Below are the code and all the weights of a small trained network. Each question names an input and a target symbol and asks about switching units off, where a switched-off unit gives its printed mean instead of its output.

import numpy as np


def w(rows, s, z=0):
    codes = np.array(rows[::2]) - 128.0
    scale = np.full(codes.shape[1], s)
    scale[-1] = z or s
    return codes * scale


def norm(h):
    return h / np.sqrt((h * h).mean(-1, keepdims=True) + 1e-5)


def softmax(a):
    e = np.exp(a - a.max(-1, keepdims=True))
    return e / e.sum(-1, keepdims=True)


def log_softmax(a):
    a = a - a.max(-1, keepdims=True)
    return a - np.log(np.exp(a).sum(-1, keepdims=True))


def net(x, mask):
    ids = ['ΘΣΨΩαβζηλμφ'.index(c) for c in x.split()]
    T = len(ids)
    res = E[ids] + P[:T]
    u = 0
    for l in range(2):
        r = norm(res)
        for j in range(3):
            rows = slice(2 * j, 2 * j + 2)
            q, k, v = (r @ M[l][rows].T for M in (Q, K, V))
            z = softmax(np.where(np.tri(T) > 0, q @ k.T / 2**0.5, -1e9)) @ v
            o = O[l][rows]
            res = res + np.where(mask[u + j], z, o[:, -1]) @ o[:, :-1]
        u += 3
    return log_softmax(norm(res)[-1] @ U[:, :-1].T + U[:, -1])


Q, K, V, O = {}, {}, {}, {}
E = w([
[108,103,152,159],'Θ',
[105,146,141,145],'Σ',
[61,138,1,169],'Ψ',
[111,144,186,176],'Ω',
[142,102,144,176],'α',
[105,161,168,187],'β',
[126,142,139,130],'ζ',
[133,136,123,121],'η',
[172,132,129,143],'λ',
[202,108,115,122],'μ',
[128,165,144,134],'φ',
],0.027)
P = w([
[121,78,35,162],'0',
[136,134,178,67],'1',
[137,184,98,154],'2',
[105,204,126,125],'3',
[114,108,132,95],'4',
[151,161,113,141],'5',
[120,248,138,128],'6',
],0.014)
Q[0] = w([
[96,91,147,89],'L0H1',
[111,172,153,149],'L0H1',
[10,185,145,109],'L0H2',
[112,86,141,30],'L0H2',
[126,104,237,131],'L0H3',
[130,201,178,206],'L0H3',
],0.012)
K[0] = w([
[106,124,165,111],'L0H1',
[164,127,134,130],'L0H1',
[168,200,112,160],'L0H2',
[75,112,119,90],'L0H2',
[8,128,143,96],'L0H3',
[121,139,85,102],'L0H3',
],0.013)
V[0] = w([
[4,35,84,126],'L0H1',
[117,176,90,157],'L0H1',
[132,74,187,133],'L0H2',
[99,208,158,191],'L0H2',
[128,130,71,111],'L0H3',
[145,85,151,188],'L0H3',
],0.012)
O[0] = w([
[97,84,119,78,136],'L0H1',
[104,1,160,162,171],'L0H1',
[63,72,87,209,88],'L0H2',
[92,173,186,103,254],'L0H2',
[91,147,87,173,128],'L0H3',
[222,120,181,136,158],'L0H3',
],0.0072,0.0065)
Q[1] = w([
[183,242,165,158],'L1H1',
[179,2,153,99],'L1H1',
[109,107,224,135],'L1H2',
[199,88,28,36],'L1H2',
[165,148,82,62],'L1H3',
[182,102,141,117],'L1H3',
],0.01)
K[1] = w([
[99,190,149,86],'L1H1',
[210,2,60,109],'L1H1',
[80,213,174,164],'L1H2',
[114,81,70,141],'L1H2',
[130,206,74,56],'L1H3',
[185,110,136,97],'L1H3',
],0.012)
V[1] = w([
[105,12,114,41],'L1H1',
[162,89,50,176],'L1H1',
[79,172,150,1],'L1H2',
[107,211,165,140],'L1H2',
[111,184,231,38],'L1H3',
[80,149,124,222],'L1H3',
],0.0074)
O[1] = w([
[182,151,142,54,6],'L1H1',
[137,181,207,90,1],'L1H1',
[77,197,116,89,175],'L1H2',
[220,128,150,127,253],'L1H2',
[128,37,75,86,139],'L1H3',
[115,254,94,58,198],'L1H3',
],0.0078,0.003)
U = w([
[227,92,199,134,49],'Θ',
[147,225,153,69,85],'Σ',
[114,143,33,10,130],'Ψ',
[59,11,141,120,255],'Ω',
[153,124,179,143,29],'α',
[130,99,232,31,86],'β',
[72,130,123,57,131],'ζ',
[18,124,27,159,126],'η',
[191,122,82,202,165],'λ',
[166,82,115,156,137],'μ',
[190,189,96,192,159],'φ',
],0.012,0.0064)

Each question gives the input, a string of symbols that net reads in full, and the target symbol t.
The units are the heads (2 rows each of Q, K, V and O). Each row of codes is followed by its name. A weight is (code - 128) times the scale printed after its matrix; where a second scale follows, it is the last column's (O and U).
mask holds one flag per head, layer by layer. A switched-off head (its flag False) gives its mean, the last column of its rows in O, instead of its output. The means were averaged over made-up inputs and are rounded, as every weight is.
A unit's drop is (log p(t) with every unit on - log p(t) with that unit switched off) / (log p(t) with every unit on - log p(t) with every unit switched off).
The circuit of an input: a set's keep is (log p(t) with only the set's units on - log p(t) with every unit switched off) / (log p(t) with every unit on - log p(t) with every unit switched off). Starting from all 6 units, units are removed one at a time, each time the one whose removal leaves the highest keep (on an exact tie, the one counted first), for as long as the keep stays at least 0.8.
units of the circuit, in order: the units of the circuit, biggest drop first
unit that matters most: the unit with the biggest drop
which heads matter: for each layer, one digit per head in row order, 1 if its drop is at least 0.15 and else 0, layers parted by /
drop of u: that unit's drop, to one decimal
input φ Ω η Ω Θ, target β: units of the circuit, in order => (L0H1, L1H1)
input λ β η, target λ: which heads matter => 000 / 110
input η Σ Σ, target η: units of the circuit, in order => (L1H1)
input λ β η Θ Θ Θ, target Θ: units of the circuit, in order => (L0H3, L1H2)
input η Ω η, target η: units of the circuit, in order => (L0H3, L1H1)
input β Θ Θ η, target Ψ: units of the circuit, in order => (L1H3, L0H2, L1H1, L0H3)
input λ Ω Θ η, target φ: units of the circuit, in order => (L1H1, L0H1, L1H2)
input η Θ Θ Θ ζ, target Ψ: which heads matter => 100 / 100
input Θ η Θ η, target Ψ: units of the circuit, in order => (L1H3, L0H2, L1H1)
input λ φ λ Θ, target φ: units of the circuit, in order => (L0H1, L1H2)
input Θ η Σ η η, target Ω: units of the circuit, in order => (L1H2, L0H2)
input μ Θ λ η, target φ: units of the circuit, in order => (L0H1, L1H1)
input λ φ Σ Θ Θ, target β: which heads matter => 000 / 100
input Θ η Ω η α Θ, target η: unit that matters most => L0H3
input β Θ Θ Σ λ η, target λ: drop of L0H3 => 0.1
input μ Θ λ η η, target Ω: drop of L0H2 => -0.1
input Θ μ λ Θ Θ Θ, target Θ: drop of L0H3 => 1.4
input η φ Ω Θ ζ, target Ψ: drop of L1H2 => 0.5
